Below is a small trained network, with its code and all its weights. Each question gives an input and a class and asks what happens when units are switched off, that is, made to give their printed mean instead of their output.

import numpy as np


def w(rows, s, z=0):
    codes = np.array(rows[::2]) - 128.0
    scale = np.full(codes.shape[1], s)
    scale[-1] = z or s
    return codes * scale


def norm(h):
    return h / np.sqrt((h * h).mean(-1, keepdims=True) + 1e-5)


def f(y):
    return y / 2 * (1 + np.tanh(0.7978845608 * (y + 0.044715 * y**3)))


def log_softmax(a):
    a = a - a.max(-1, keepdims=True)
    return a - np.log(np.exp(a).sum(-1, keepdims=True))


def net(x, mask):
    res = np.array(x, float).reshape(1, 5) / 4 @ E
    u = 0
    for l in range(2):
        y = f(norm(res) @ A[l][:, :-1].T + A[l][:, -1])
        res = res + np.where(mask[u : u + 16], y, B[l][:, -1]) @ B[l][:, :-1]
        u += 16
    return log_softmax(norm(res)[-1] @ U[:, :-1].T + U[:, -1])


A, B = {}, {}
E = w([
[202,149,168,196,82],'x0',
[129,154,219,125,138],'x1',
[201,117,164,98,83],'x2',
[2,70,121,86,13],'x3',
[195,148,32,20,72],'x4',
],0.0038)
A[0] = w([
[148,178,145,127,181,106],'L0N0',
[199,56,103,91,105,68],'L0N1',
[160,94,24,171,162,71],'L0N2',
[131,90,91,184,115,108],'L0N3',
[97,91,223,165,153,49],'L0N4',
[169,72,128,49,85,85],'L0N5',
[61,126,41,42,175,1],'L0N6',
[127,77,151,131,93,78],'L0N7',
[1,96,204,139,173,78],'L0N8',
[167,160,169,122,109,107],'L0N9',
[37,154,54,24,156,47],'L0N10',
[36,125,145,121,16,44],'L0N11',
[81,219,85,112,123,117],'L0N12',
[180,89,50,45,84,94],'L0N13',
[133,126,75,163,77,66],'L0N14',
[74,65,187,105,157,121],'L0N15',
],0.0075,0.004)
B[0] = w([
[130,91,174,141,53,158],'L0N0',
[121,194,128,125,74,154],'L0N1',
[94,114,86,154,139,160],'L0N2',
[127,126,72,91,170,133],'L0N3',
[91,173,129,50,164,170],'L0N4',
[125,168,83,138,107,185],'L0N5',
[131,85,94,34,228,197],'L0N6',
[101,135,128,153,122,126],'L0N7',
[81,177,175,133,108,232],'L0N8',
[137,134,136,80,156,147],'L0N9',
[144,73,95,77,174,238],'L0N10',
[148,1,86,228,50,225],'L0N11',
[162,56,132,108,217,150],'L0N12',
[75,200,132,72,133,252],'L0N13',
[116,125,127,93,136,125],'L0N14',
[90,149,141,167,161,179],'L0N15',
],0.0063,0.0034)
A[1] = w([
[162,113,92,196,151,131],'L1N0',
[165,134,58,204,159,130],'L1N1',
[101,27,116,148,48,30],'L1N2',
[74,60,66,114,101,111],'L1N3',
[41,125,140,187,163,218],'L1N4',
[129,189,89,77,51,39],'L1N5',
[172,145,53,122,107,143],'L1N6',
[209,188,177,139,150,71],'L1N7',
[35,133,177,123,110,145],'L1N8',
[126,185,139,71,151,89],'L1N9',
[33,136,106,141,110,137],'L1N10',
[106,2,118,155,34,11],'L1N11',
[171,141,181,161,78,161],'L1N12',
[220,119,194,123,132,4],'L1N13',
[97,134,188,101,130,53],'L1N14',
[124,69,124,137,83,87],'L1N15',
],0.0099,0.0042)
B[1] = w([
[49,108,164,129,49,158],'L1N0',
[34,74,167,89,61,170],'L1N1',
[216,120,49,254,124,190],'L1N2',
[144,83,70,152,166,224],'L1N3',
[191,125,168,75,78,253],'L1N4',
[180,183,189,130,62,178],'L1N5',
[165,112,234,119,101,196],'L1N6',
[38,150,26,189,138,202],'L1N7',
[207,93,173,160,183,207],'L1N8',
[158,118,107,157,93,165],'L1N9',
[156,179,137,165,185,198],'L1N10',
[186,91,63,225,94,206],'L1N11',
[81,126,57,93,192,202],'L1N12',
[76,249,74,192,191,160],'L1N13',
[136,119,148,129,142,134],'L1N14',
[191,119,109,171,144,145],'L1N15',
],0.0072,0.0048)
U = w([
[196,71,88,203,108,236],'0',
[123,61,80,38,177,171],'1',
[185,194,141,67,36,45],'2',
[36,83,187,105,60,5],'3',
[153,121,250,138,180,97],'4',
[60,195,89,170,162,181],'5',
],0.02,0.0024)

Each question gives the input, the list of numbers given to net, and the class t.
The units are the neurons (one row each of A and B). Each row of codes is followed by its name. A weight is (code - 128) times the scale printed after its matrix; where a second scale follows, it is the last column's (A, B and U).
mask holds one flag per neuron, layer by layer. A switched-off neuron (its flag False) gives its mean, the last column of its row in B, instead of its output. The means were averaged over made-up inputs and are rounded, as every weight is.
A unit's drop is (log p(t) with every unit on - log p(t) with that unit switched off) / (log p(t) with every unit on - log p(t) with every unit switched off).
The circuit of an input: a set's keep is (log p(t) with only the set's units on - log p(t) with every unit switched off) / (log p(t) with every unit on - log p(t) with every unit switched off). Starting from the 12 units with the biggest drops (on a tie, the unit counted first), units are removed one at a time, each time the one whose removal leaves the highest keep (on an exact tie, the one counted first), for as long as the keep stays at least 0.8.
circuit, biggest first: the units of the circuit, biggest drop first
most important unit: the unit with the biggest drop
top k neurons: the k neurons with the biggest drops, biggest first
top k neurons in layer l: the k neurons of layer l with the biggest drops, biggest first
drop when u is switched off: that unit's drop, to one decimal
input [-2,0,2,-3,-3], class 5: circuit, biggest first => L1N7, L0N6, L0N11
input [-8,3,-4,-6,-1], class 4: circuit, biggest first => L1N3, L1N7
input [3,-8,6,-8,3], class 2: most important unit => L1N6
input [-7,2,6,4,-6], class 4: top 3 neurons in layer 0 => L0N8, L0N15, L0N4
input [-5,-5,4,-2,5], class 2: top 3 neurons => L0N1, L0N13, L1N5
input [1,-5,-2,-3,2], class 3: top 2 neurons => L1N1, L0N2
input [-4,6,-6,3,0], class 4: top 2 neurons in layer 0 => L0N8, L0N15
input [-7,-4,3,5,-7], class 0: top 2 neurons => L0N11, L0N13
input [4,-8,6,-5,-8], class 5: top 2 neurons => L0N11, L1N13
input [-2,-4,5,-3,-5], class 3: top 2 neurons in layer 1 => L1N2, L1N10
input [0,-7,1,-7,3], class 3: drop when L1N1 is switched off => 0.3
input [3,6,1,8,-6], class 0: drop when L0N13 is switched off => 0.2
input [-1,2,8,-3,3], class 2: drop when L0N5 is switched off => 0.1
input [0,0,-6,7,-2], class 0: drop when L0N11 is switched off => 0.1
input [7,-4,3,-8,4], class 5: most important unit => L1N7
